Each row was made from one small tree. The marks that hang from a mark follow it in brackets, in the order of their numbers. Every link used is in the known rows. Write each row's tree.
Known rows
J554(J47(J654) J766(J815(J342))): [-321  -74   17  -20   47 -111   26 -135   81   71   27   98   94 -226
    9  117  221  -73  -81 -163   58  -91  153  -31    9  109 -128  102
   28  -78  -88    6   11   18   34    0  132   27  158  -61   -3   67
  -47   58  211 -434  100 -113  -11  101  126   84  -54  -86   10   16
   61  -72  -28   31  -70]
J34(J867(J206 J408(J342) J813 J815 J924)): [ 149  -38   72  117 -155  102  -81  108 -114  -60   31    4   30   62
  -50 -142  197  210  131  131 -170  -84   13    4   21   56  115  108
  -79  112  129   66   33  101   44   80    0  -29 -168   22  -86  -97
  -22    3   17  476  -52   61  100 -255 -142  106   10  152  -15   13
  -45  190   84 -218   14]
J342(J554(J654 J813) J867): [  16   -6  -39   10   -1   40  176  -45   18   63  -14   -8   12  -37
  -40   43   -1  -19   -2  -65  106   36  121   61  -11  -74  -34 -212
   15   36   -1   37   15   23 -183  -21  -66  -25   46   -8  -36   24
   39   88   46  -26  -70  -96  -33   18  129  189  -46  -74   20   71
   30   53  -36   26  -42]
J876(J321(J813(J206))): [ 237  103  -68  -38  126 -110  -51  -18  106  -86   63   24   15   91
  -57   29 -191  -99    3   28   78   69 -196   -1    6  -52   -6  192
   22 -103   -2  -11 -135  -77  -50   -5   35   43   42   47  -18  -14
   35 -126 -142   56   53   49  100  376  213 -366  -21   43   50   -1
   59    1   36  121    0]
J867(J408 J654 J813(J206) J815 J924): [ 278   41   48  -12 -195  189 -127   67  -62  -35   -6  101  -20  165
   35 -112 -135  318  109  138  -41 -130   37  -37   60   -2    8   47
  -11   39   85    5  191   -6   11  105  -39  -12 -157   10  -33    9
  -18   23   60  150  -80   33  -29   60 -137  249   64  156  -26   34
   12  122   31  -74  -55]
J815(J342(J554 J867(J206(J386 J813) J654))): [  96  110   25  -31   21  181  -73   46  -42   39  -11  -11 -132   17
   38  -22   75   53   20    1    8   28   83   -2   -7  -29   34 -144
   14   82  122  -17   61   15  -61   49  -32   -5  -32  -11   12   -4
  -63   13 -176  250    5   -4 -130 -238 -156  210  -43   23  -62   20
  -41  -43  -27   11  -60]
J815(J342(J867(J813))): [  96  113   47   11    9   50  -61   21  -16    5  -28  -19  -44   16
  -20   30  276    3   15   20  -31   23  154    7  -38   91   45  -35
   31   29   72  -21  -68  -14   90   59   27   -8  -13   -9   41  -19
  -68  -58  -46   74   25    5  -87 -225 -121   58  -86   47  -20   12
  -32  -70  -59  -30  -78]
J907(J554(J47 J766(J815))): [-368  -65   46  -19   46 -200   26 -135   73   12  -13  -19   26 -171
   72   65  -39  -96  -63 -152   50  -23  108  -38    5    4  -31   69
   78  -32 -138   -9  -74   34   20  -46  117   38  225  -42   -5   14
  -32   -4  201 -481   99  -18  -84   90  293 -102    9 -205   75  -66
   16  -75   -3   -1   43]
J386(J321(J408 J813(J206)) J342(J554) J509): [  30   83   12  -83   -2   -2 -158  -24  -84  -66  -18  -91  -94  -74
  161    8 -389  -57  -35   29   27   18  -17   -1    9 -129   40   27
  -52    7   35  -14  -32 -152 -102  -65  -26   32 -163   55  106  -12
   24  -27 -306  507   -6   63  -44  -27 -114 -140  159  -28  -72 -148
 -130  -75   40   53   27]
J876(J321(J408(J34 J867) J813(J654))): [  15  -31  -86   23   72 -106   -5   33   74  -50  107  -53   54  115
   26    2  -59 -120   22   98  -36  105 -312    2   62   47   25  238
  -61  -40   -8  -25 -119  -14 -122  -72  -67   21  -32   90  -42   -6
   10  -92 -219 -132   35   23  202  -11   67 -376  -22   37   -2   15
 -109   83   45   66   51]
J876(J321(J408(J342 J867(J206 J815 J924)))): [ -56  -37  -44   46  -40 -104  -64  -10   15  -50   88   15   76   61
  -30   24  217   11   83  151  -46   64 -249   14   42  132   75  216
  -26  -21   24   20 -143   -7  -29   17  -32   50  -90  129   45  -72
   39  -39  -91  -41   -2   28  163 -168  106 -251  -59   49   72   -9
  -52  153   11   -4  -73]
J386(J321 J509 J867(J813 J815 J924(J654))): [ 145   93   89  -29  -81  150 -139   13 -186  -32  -66   10   21   31
   40  -97 -207   82    4   49  -19  -34  197    2  -51  -95   20   19
    5  -41   38  -45   45 -124  183   68  -79   35 -196   28  171  -14
    7   49  -11  689  -17   79 -111  -33 -151   26  171  168 -104  -98
  -68  -51  -39 -127 -141]
J924(J654 J815(J342(J554))): [-232  -67 -198    8  124  134  121   -9  -53  104   33   29  -56  -29
  162   91   95   66  -75   21  157 -144  177   17   60  156 -112 -186
   73  -32  -49  -22  104   84  278   18   30    3   66   23   70   57
   49   37   92 -277  -23  -61 -110   49   -6  190  -37  -35  -54  105
  -42 -147 -153  101 -203]
J766(J554 J815(J342(J867))): [ -61   -4 -148   -4   17    4  -57  -20  -17   51  -15   38   -3 -140
  163   34  416  -40  -69  -78   12  -49  243  -62  -20  117    7 -116
  114   -6  -60   57    1   64  159   30   38   34   86   10   -1  -56
   17   -4  -61 -410   22  -34 -136 -339   33  234  -82  -27   13   74
   16  -66  -65   38 -151]
J867(J206 J654 J813 J924): [ 248    5   34  -21  -34  122  -20   62  -79   13  -36  124    0  135
 -157 -151 -170  197  125   57   20   87   92  -10  -10 -204   14  -37
   -1   42   64   19  144  -79   98   31 -131  -33 -118   -7   11   19
  -15   -1   -8  443  -40   21  -44  141 -228  231  209  138  -47   43
   58  104  121  -29   13]
J907(J554 J876(J321(J813))): [ -25  116   80  -48  153 -233   36  -86  206  -91   13  -43  -27  107
  -83    2  -90  -93  -20  -41  137  174 -255   -3   12  -12   67  185
  111  -92 -128  -43 -280  -52   36  -65   50   31  123   72   17    3
   28 -178   30 -452  106  101    5  269  303 -513   23  -89   62  -62
  -20  -38   13   72   68]
J876(J321(J408(J342(J554) J867))): [-153  -70  -82   46   31 -130   52  -25   36  -29   68   -8   62   42
   20   54  137  -43   37   99  -13   83 -299   14   62   98   43  146
  -20   -7  -17   32 -138    8 -110  -41  -30   44  -23  118   34  -36
   55  -52  -81 -147    6    4  156 -162  169 -290  -38  -39   34  -15
  -54  132   27   40  -33]
J907(J408(J34(J867) J342) J554(J47 J813)): [-362 -247   68   53    1 -121  150   32   72   13  123 -151  -15   -7
   27  -28 -112 -160   24    2 -235   58 -236    5   65   45  131  -33
  -55   52  -24   11  -64  127 -153  -96  -70  -43  121   41 -189  -14
  -49   75  130 -247   35  -19  173 -325   64  -69  -23  -46  183  -14
 -151  156   -6  -36  214]
J766(J554(J47 J654 J813(J206(J867(J408))))): [ 121  -29  -73  -11  -52  -60  161  -64   93   84   -9   42   81 -154
 -149   57 -271 -117  -34 -192   94   61 -142    6   -3 -246 -106 -264
  -45  -28 -156   45  100  -10 -258  -37  -63  -49   94  -70 -148   32
   62   88  283 -237  -65 -148  -13  274   53  199    7  -88   24   49
  190  -14  -11   61   89]
J342(J554(J47) J867(J206 J654 J815 J924)): [ -88    1   23   -1  -84  201  -18   14  -41   45   19   72  -41   -7
    0  -92  -92  228   70   46   81  -30   31   11   67  -56    3 -166
   -6   47   52   25  106   93  -45   47 -112   21  -63   58  -18   -8
   -2  190   90   -5  -90  -66 -166 -121   80  254   35  -19  -95   35
   43  125  -18  -57 -137]
J321(J408(J867(J206)) J813): [  71  -31 -107   45   47 -120  -98   21   22  -52  120 -105   11   29
   42   28  -35 -130   67   60  -61   64 -205   -2   10  -33   57  219
 -121   66   28  -35 -108  -10  -56  -49  -38    3  -54   36  -39  -65
  -28  -84 -225  158   10   46  139  -50 -107 -218   -9   40  -21  -16
  -68   44   78   -8   92]
J907(J554(J654) J876(J321(J813))): [ -41  105   85  -48  113 -206   95 -118  233  -58   48   -2   14   53
 -150   24 -149  -78   -8  -98  180  185 -217    8   16  -38   27  111
   83 -105 -150  -31 -219  -55  -46  -75   21    8  122   68  -34   28
   24 -132   71 -487  110   35   20  308  259 -423   18  -98   71  -38
  -15  -50   -4   84   66]
J907(J554(J654 J766(J815) J813) J876): [-122  -17   88  -62   54 -248   89 -159  172    7  -33   -3   31  -47
  -61   62  195 -127  -33 -160  115   80   99  -20  -40   -6  -10  116
  148  -59 -144   -7 -156  -52   10  -56  116   -1  161  -28   14   36
   20  -47  128 -574   81   21   24  275  235  -99  -43 -119  215   11
    4  -31  -19   68   46]
J813(J206(J386(J342(J867(J408)))) J654): [ 249  134  106  -68  -29  129 -204   67   10  -45  -68  -47 -109   50
  -75  -34 -282  -23  -12    6  -93   41  -50   25  -71  -95  -34    3
  -93   -5  115  -43  113  -51  -73   17  -48  -21  -82 -131  -46   19
  -53  -40 -232  539  -23   36  -11  147 -193  -31   29  103  -20  -72
   56 -118   14  -15  160]
J813(J206(J867(J408(J342) J815)) J654): [ 213   50   96  -25 -106  106 -169   92  -12  -30  -64  -30  -75   84
  -18  -34 -172   67   10   41 -163  -37  -32   39  -23  -20  -24   98
 -116   18  105  -23   77   29  -44   24  -24   -2  -90 -101  -87   27
  -21  -43 -127  294  -80   53   32  142  -95    3  -52  132    5  -38
   95   23  -16  -82  122]
J408(J342 J867(J206 J654 J924)): [ -61 -192  -31   96  -78   81   -4  100 -103   -9   97   73   18   76
  -61 -127    3  124  127  131 -134   -9  101   23   12  -21   -3  108
  -82   68  122   77   23  110  128   87  -60  -13  -67   50 -128  -63
  -14   78  -25  528  -41   49  136 -339  -25   57   84  161   27   30
   21  233  110 -207  -15]
J867(J408 J813(J654)): [ 174   49   73   41    9   -4   84   51   -9  -12 -114  -32   30  107
  -61  -60  -79   65  -14  -17  -35   41  -40   18   11  -34   -3    7
  -65   66   -8    5   76   -8  -34  -47  -14  -67  -32  -85  -18   59
  -22 -168   23  131  -27    5   -4   58 -142  -51   99   11 -155  -15
  -13  -10   81  -89  175]
J509(J924(J654 J815(J342(J554 J867)))): [-293 -108 -101    4   86  138   77   -5 -108   63    0   40  -30  -47
  160   72  124   89  -99   56  140 -165  335   15   23  153 -139 -190
   92  -85   -5  -37  104   34  385   34   14   -7    4   20   84   20
   52  108  152 -160   13  -14 -156  -41   -3  174   92  -73  -56   57
  -94 -243 -121   65 -235]
J554(J654 J766(J815(J342(J867(J206)))) J813): [ 102  -51   -9  -36  -50  -74    8 -103   32   76   -3   62   81 -140
  -15  106  440 -118   10 -122   41  -48  401  -18  -71   16  -76   75
   91  -24   26   41   15  -64  -28   31  126  -14   61  -75   -3    9
  -19   65  -25  -85   31  -72   74  118   33  289 -154   20  238  120
   24   -5  -43   63 -103]
J342(J554(J47 J654 J766) J867(J206)): [-119    4   65    3   19   12   63  -71   50   73  -39   -3    9 -153
  -69   -1  -15    2    9 -122   90   25   38  -11   16  -86  -35 -180
  -28   79  -34   36   83   70 -247  -40    5  -17   61  -36   12    3
  -46  148  105 -100  -20 -113 -110   57  101   86  -47 -129  -83  -22
   22  -15   59  -18   -7]
J206(J386 J867(J654 J815 J924)): [  73   64   77  -35 -185  217 -139  100  -97  -40   32   31  -27   68
   23  -17 -244  125   57   89  -15  -57  -92   41  -55  -48    2   33
  -40  -45  108  -73   29  -66   92  102  -65   54  -86   -7   41  -32
  -12   89    6  359  -26   96  -48  -22  -64   81  -21   53   -8  -50
  121    3  -57  -35  -96]
J924(J654 J815(J342)): [-173  -40 -169   14  109  105   88  -10  -47   86   35   33  -34  -14
  109  101  134   42  -69   31  136 -137  190   18   26  178 -106 -127
   69  -62  -37  -39   73   53  323   40   45   -1   61   12   74   47
   29    8   98 -236   -1  -45  -82   53  -42  123  -54   13  -33   92
  -32 -179 -165   81 -191]
J321(J408(J34(J907) J867(J206))): [-157  -71  -17   72  -12 -122   23   54   16  -22   36 -167   13   82
   28    9  130 -167  -13  108 -199   43 -337   -4   18  183  151    6
  -85  114  -32  -62  -76   36 -161  -98  -38  -42  -44   53   89  -30
  -53  -14 -101 -257    5   32  137 -311 -234 -186  -98  -15  -71  -68
 -219   58   45  -23  187]
J386(J321 J342(J867)): [  95  149   69   -2  -40  -24  -22    4  -75  -72 -100  -70   -3  -47
   -6   -2  -10   78  -20   43   -9   -9  132  -27  -55    3  101  -29
   23  -30   59   30  -78  -67  -65  -11   52   -1  -98   44   87   17
    7  -63 -136  354   38   -6  -57 -179  -12 -144   47    6  -38 -125
  -11  -89  -15  -43   14]
J321(J408(J34 J867(J654))): [-285 -138  -87   75  -32  -74   75   32  -17   16   65  -93   43   63
   87   36   36  -86    1  101 -116   18 -246   -1   42  139   53   26
  -70   73  -21  -41  -32   34 -144  -72  -76  -15  -22   62   33    7
  -21   17  -49 -285    0   -5  143 -334  -98 -106  -33  -40  -58  -32
 -152   94   34   -2  103]
J907(J408 J554(J654 J766) J876(J321)): [-276   -8  132  -62  129 -264   58 -105  247  -34   34  -53    7  107
  -71   29  114 -134  -16  -42   36  165 -363  -56   40   99   95  106
   90  -59 -150  -35 -193  -20  -76 -125   77   30  120   84   77   28
   -6  -48   72 -824  125   39   88  126  259 -463  -58 -122  159  -63
  -96   21   26  118   97]
J924(J654 J815(J342(J554 J867(J813)))): [-110  -29 -140   10  106  182   82   11  -60   99    4   10  -79  -22
  149   52  163  100  -30   35  112 -121  230    1   42  137  -75 -198
   70    1   -6  -17  133   86  239   28  -11   -9   28   17   63   29
    9   50   46 -150  -33  -60 -140  -35  -96  228  -50   18  -58  100
  -80 -172 -143   72 -217]
J206(J386 J813(J654)): [ 195   90   32  -66  126   57 -120   55  -44  -23  -14    3  -45   41
 -131  -70 -343  -53  -34  -70  -27   84  -90    4  -82 -194  -33    3
 -114  -20   53  -66  110  -46  -94   40  -67   -1  -11 -115  -48   28
  -20 -101 -267  538   22   45   23  212 -227  -31   84   49  -43  -25
   97 -120   34   47  176]
J386(J342(J867(J813(J206 J654) J924(J815)))): [  70   49  121  -13 -102  111 -158   54  -67  -40  -60  -18  -76  -23
  -16  -51   -3  124   43   96  -74  -35  182   12  -46    9   10  -10
  -18  -28  112    8   28  -39  204   34  -18   -7 -132  -14   -6  -31
  -22   44  -15  264  -57    2  -75  -89 -199   50   77   43    7  -36
    8 -102  -29  -19  -22]
J815(J342(J554 J867(J813))): [  12   75    6    2   30   92  -14   22  -24   29  -29  -25  -76   -5
   57   15  220   38    6    5    0   14  136    5   10   59   37 -119
   36   72   56    3  -25   31   25   27    6   -2   -6    7   34   -6
  -39  -18  -55   16   -7  -18 -127 -231  -69  154  -62  -22  -50   31
  -47  -25  -42   -3  -95]
J876(J321(J813(J206(J867)))): [ 272  116  -30  -39   85  -79  -65    5   96  -89   49    6    0   85
  -44   31 -208  -91   14   34   47   67 -222    3   -5  -67    4  195
    8  -97   21  -19 -132  -87  -56   -7   23   47   26   38  -21  -23
   26 -111 -134  103   44   62   94  350  182 -363  -40   50   46  -18
   66  -10   25  107    2]
J813(J206(J867) J654): [ 207   68   61  -57  -12   75 -118   69    5  -12  -81   -9  -73   78
  -86  -12 -270  -22  -18  -14 -106   48  -34   42  -58 -124  -60   29
  -92  -17   65  -44   68  -33  -35  -14  -62    3  -43 -123  -58   58
   -7  -43 -140  290  -53   35   13  295  -91   -9    3   97    4  -30
  141  -24   -6   -7  148]
J34(J867(J206 J408(J342) J654 J815 J924)): [  -4  -87   21  111 -183  155  -13  100 -119  -29   67   50   16  107
   11 -120   91  238  100  149  -95 -124    2   19   47   67   48   84
  -58   72  139   61   52  118   48   85   -3  -13 -136   49 -106  -50
   -4   66   44  315  -47   48  104 -331  -10  107   21  132  -30   29
  -15  233   52 -207  -28]
J34(J867(J206 J654 J813 J815 J924) J907): [ 145  -62   63   38  -77  153    8  135  -72  -55   24   44  -30  219
  -71 -203   25  165   88  133 -164  -46  -92  -25   35  -41  126  -26
  -21   68   71   25   60   84   50   -6  -41  -31 -163   61  -43   -4
  -20   82  -21  193  -33   68   42  -73 -291  138   57  147  -13   48
  -43  188   54  -86   59]
J554(J47 J654 J766): [-301  -91   23    1   29 -156  144 -146   99   73   25   94  151 -199
 -150   96 -119  -89  -50 -191  147  -17  -10  -19   16  -61 -162  -39
  -46  -68 -155   13   30    7 -137  -33  112   -7  149  -59  -20   74
  -16  109  323 -412   52 -141   15  320  181  -66  -18 -179   -9  -14
  141  -49   25   36   26]
J867(J206 J408 J654 J813 J924(J815)): [ 300   66   78   21 -113  177   12   95 -118    8  -60   76  -24  141
  -43 -120  -46  280  104  101   -1  -36  116    8   31  -46    7  -39
   -4   78   77  -17  225  -45   91   45  -74  -78 -145  -11   24    9
  -41  -25   57  237  -56   13  -85  -26 -297  245  137   90 -121   37
  -63    6   88  -83    0]

Write each row's tree
[  14  150  146  -23  -53   32  -89  -11 -126  -64 -108  -51  -31  -46
    2  -20 -158  -10  -59   38   21   12  203   35  -86  -24   49  -49
   19  -45   68   -8  -89 -143   57   15   13   17 -117   33  161  -22
  -10   -9 -118  552   22   62 -112 -236  -49 -176  121    6 -100 -172
  -91 -129  -13  -88  -26]	J386(J321 J342(J867) J509)
[ 168   21   44   48   31   48  -76   83  -61  -44    6  -25   15   37
 -155  -94 -115  -64   72    6 -114   99  -22   30  -71 -149   50   13
  -64   94   78   -8   15  -21    0   15  -70  -27  -57  -44    3  -69
  -45  -25 -110  743    6   65   21   -1 -222   17   91   63  -57  -47
  -24   10  132 -109  123]	J408(J867(J206(J386(J509)) J813))
[-175  -29  -31    0   60  -18   -9  -36  -22   22  -69  -36  -33  -63
  185   13  266   -5  -46  -20   29  -82  197  -38   -3  100    1  -21
   79   63    0   36  -17   82  -18   -9   91   47   90   -7   97  -31
   -9   62  -57 -247   -8    6  -93 -132  230   17  -93 -106  -22   -5
  -28    4   34    2 -107]	J342(J554(J766(J815)) J867)
[ 169  125   38  -66    5   20 -186   14   23  -70  -17  -39  -81  -19
  -68   36 -270  -86  -14   -2  -44    6 -113    5  -85  -68   12  -13
  -28  -23   67  -43   11  -92  -49   33   29    8  -15  -77   32  -27
  -21  -31 -127  442   16   54   -6  251 -103  -72   -8   26   40 -101
   84 -128   17   71  108]	J813(J206(J386(J342)))
[  25  -64 -203  -25   19  -47   18  -37   -9   70   -1   60   31 -131
  130   61  380 -102  -67 -107   39  -30  247  -37  -19   19  -28  -90
  134  -32  -73   70   -9   12  146   18   36   19   93   -8  -41  -21
   76  -16  -27 -348   -5  -51  -56 -130   53  353  -51  -28  127  145
   71    3  -78  101 -124]	J766(J554(J813) J815(J342))
[-198  -77 -130   19   41 -103  192  -88   75   89   23   82  126 -170
 -142   38 -246  -74  -73 -196  166   60 -112   -4   28 -155 -112 -281
  -36  -49 -229   54   49   56 -117  -49  -40  -19  137  -12  -92   45
   70   68  309 -468  -17 -156  -73  172  128   72   72 -172  -81   29
  185  -27   15   57   43]	J766(J554(J47 J654))
[  28   70   97  -62  109 -208  111  -88  187  -39  -44  -16   -3  139
 -158    2    0 -101  -18  -56  121  226 -182   40   -6  -78   26  137
  125 -103 -111  -28 -234  -80    1  -73  -13    7   88   27   -7   58
   69 -150   54 -392   48   55   45  313  274 -314   45  -62  156    9
   20   34  -32   75   93]	J907(J554(J813(J654)) J876(J321))
[ -70 -126   -8  -56   35  -91   35  -82   42   84  -23   89   73 -142
    5   67  261 -127  -42 -143   32  -20  223  -23    0  -65 -156  144
   44  -80  -27   25   25  -26   58   -3   96    7   93 -104  -67   73
    5   58   74 -216   14  -90   44  197  112  206  -34  -40  173  126
  120   26  -60   57  -40]	J554(J47 J766(J815(J342)) J813(J654))
[-141   12  -40   18  -34  122   88  -19  -54   53   24   45   -5  -50
   22   22   47  122   -1   13  110  -57  213   55   21   76  -56 -213
    6   10  -19    0   67   69   10   40  -61    0    5   42   17   -8
   23  143   86 -236  -66  -82 -116 -137  102  184  -43  -86  -56   59
  -14   -3  -60  -15 -171]	J342(J554(J654) J867(J924(J815)))
[  73  -84 -143  -52   -9  -19   55  -43   37   71  -17   92   32 -176
   49   33  -14  -83  -42 -163   33   -3   41  -52  -10 -169  -77 -138
   67  -55  -96   68  111   -3  -36  -27  -52   12  104  -48 -123    2
   75   80   82 -268  -35  -93  -55  120   62  333   16  -42  102   95
  175   -2  -44  119  -16]	J766(J554(J47 J813(J206(J867(J654)))) J815)
[ 134  -28 -149  -27  -17   37  -19  -11  -20   79  -22   55   -9 -102
  116   16  404  -50  -20  -84   17   -7  290  -46  -34  -18   -2 -118
  137    2   -6   74   43   14   94   28  -16    6   49   -9  -51  -37
   33   23  -92 -195  -14  -50  -92 -235  -24  413  -56   36  112  141
   39   -1  -63   68 -136]	J766(J554(J813) J815(J342(J867(J206 J654))))
[-118 -108   -2  -41   18 -130   86 -146   88   93   25   99  113 -209
  -34  138  274 -143  -50 -177   64  -57  217   -1  -17   -3 -147  121
   59  -94  -56   22    1  -44  -21    7  102    2  147  -86  -57   78
   -7   77  218 -283   54 -135   70  236  130  250  -65  -39  166  104
   95   -4  -63   72  -69]	J554(J47(J654) J766(J815(J342)) J813)
[ -42   16  -56   59  -42   32  116  -16   -5   11   -6    9   39   77
   43   30  -59   61  -60   78  130 -100  -83    4   22  158  -56  -78
   -9  -19  -59  -15   55   -8  171   61   39  -21   52  -10   78   -2
   17  -16  247 -139  -21   14   30  -91  135 -108   14   60 -165    1
  -38    5  -37 -123  -59]	J867(J408 J924(J654))
[-122  -39   -3   83  -17  -64  128   11  -11  -15  -29  -62    9   24
   81   20   10   30  -50   26   -2  -72  -92   36   45  144   15   -2
  -45   77  -13   39  -39   80  -34   -3   92  -31   59   -3    1   -9
    9  -92  104  -70  -27   28   36 -206  141 -165  -24  -72 -122  -52
  -33   61   53 -114   71]	J867(J408(J342(J554)))
[ 163   56   -6  -50   -5  116 -113   34  -69    6   13  100  -51  -23
  -39  -20   13  140   64   41  -30  -43  178   -5   23  -19  -39  -57
    2   -7   14  -36  133  -28  144   87  -48  -10  -84   -9    0  -12
   -6   43   36   69  -50  -27 -103  155 -208  301   31   45   44   74
   27  -50  -33   50 -115]	J867(J813(J206) J924(J815(J342(J554(J47)))))
[  61  123   16    3  -28  -97   -2  -23  -86  -41  -81 -118   43  -11
   57   62   20  -43  -28    5  -74   44 -103  -21  -41  -17   98   70
  -30    5   -7  -58  -77 -102 -159  -63  -14    8 -122   28  153   38
    9  -90 -129  192   46    0   -3 -158  -85 -199   24   -1  -69 -143
  -34  -65  -24  -26   53]	J386(J321(J408) J867)
[-305 -114 -109  -12   65  -66  115  -87   11   62   -4   50   51 -124
  113   61   61  -16  -74 -116  119  -80  152  -18   39   35  -86  -71
   48   18  -95   54   39   60  -48  -54  103   29  120  -13   43   48
   52   56   45 -374    7  -65  -29  138  222  112  -17 -185   -3   37
   39   35   39   82  -53]	J342(J554(J654 J766(J815)))
[ -43  -88 -106   26   75 -160  -29  -16   61  -55  115  -31   44   43
   93   28   66  -86   60   93   -7   56 -257  -23   73   37   22  300
  -38  -10   -2   32 -157   13 -103  -39   20   55   -9  113  -20  -59
   27  -64 -177  -72   28   44  196  -31  199 -384  -44    0   66    1
  -59  120   83   58  -45]	J876(J321(J408(J342(J554(J766)) J867) J813))
[ 192   99  147   25  -62   28  -22  101  -41  -36  -75 -129  -63   28
   27  -31 -209  -22  -43    9 -158  -45 -213  -15  -47    0   71  -21
 -109   60   66  -69   54  -20 -176    1   17  -30    5  -76  -25  -18
  -54  -74  -10  107  -12   67   49  -85 -198 -131  -75    7 -133 -100
  -42  -93    8  -48  207]	J206(J813 J867(J408(J34)))
[ 157   -2   91   17  -39   85  -79  118  -17 -107    6  -60  -69  121
  -34 -124  -11   24   33   85 -234  -70 -189  -33   -5   -2  150   -9
  -41   55   69    8   -2   72  -41  -30   37  -22 -126   13  -43  -30
  -30   32  -90  263   -7   79   54   24 -315   -6  -31   83   35  -33
  -42   40   21  -18  141]	J34(J867(J813(J206(J386(J342))) J815) J907)
[ -16   14   92   63 -109   14   71   65  -35  -25  -66  -95  -25   10
   77   34  -57   27  -21   32  -72  -54 -144   49  -10   70   34    5
  -69   61   41   -2  -52   21  -20  -12   48   -8   19  -31    9  -26
   -7  -45  117   55  -42   62    9 -181   50 -148  -71  -50 -110  -93
   23   12    5 -114   69]	J206(J867(J408(J342(J554))))
[-230 -125  -73   91  -35   42   60   78  -51   -4   80  -44   50   65
   52  -58    6    5  -30  114  -88 -120  -59   -2   33  199   50  -36
  -17    9   -5   -5  -15  114   48   24    0   -9   10   52  -16  -15
    3   77   86 -151   -5   26  126 -171   39  -25  -57   54  -45   22
 -106  116   -8  -62    6]	J408(J34(J867(J815 J924(J654))))
[ 272  101   56  -54   70   13 -124   23   -8  -47  -55    2  -35   35
 -128  -34 -250  -66   25  -37  -50   81  -33    6  -77 -156   19  -17
  -26   27   28  -36   51 -108  -43   16  -47  -12  -28  -86   50  -22
  -35  -79 -111  534    2   68  -34  320 -210    5   70   61   -6  -64
   44  -93   84   45  111]	J867(J813(J206(J386(J509))))
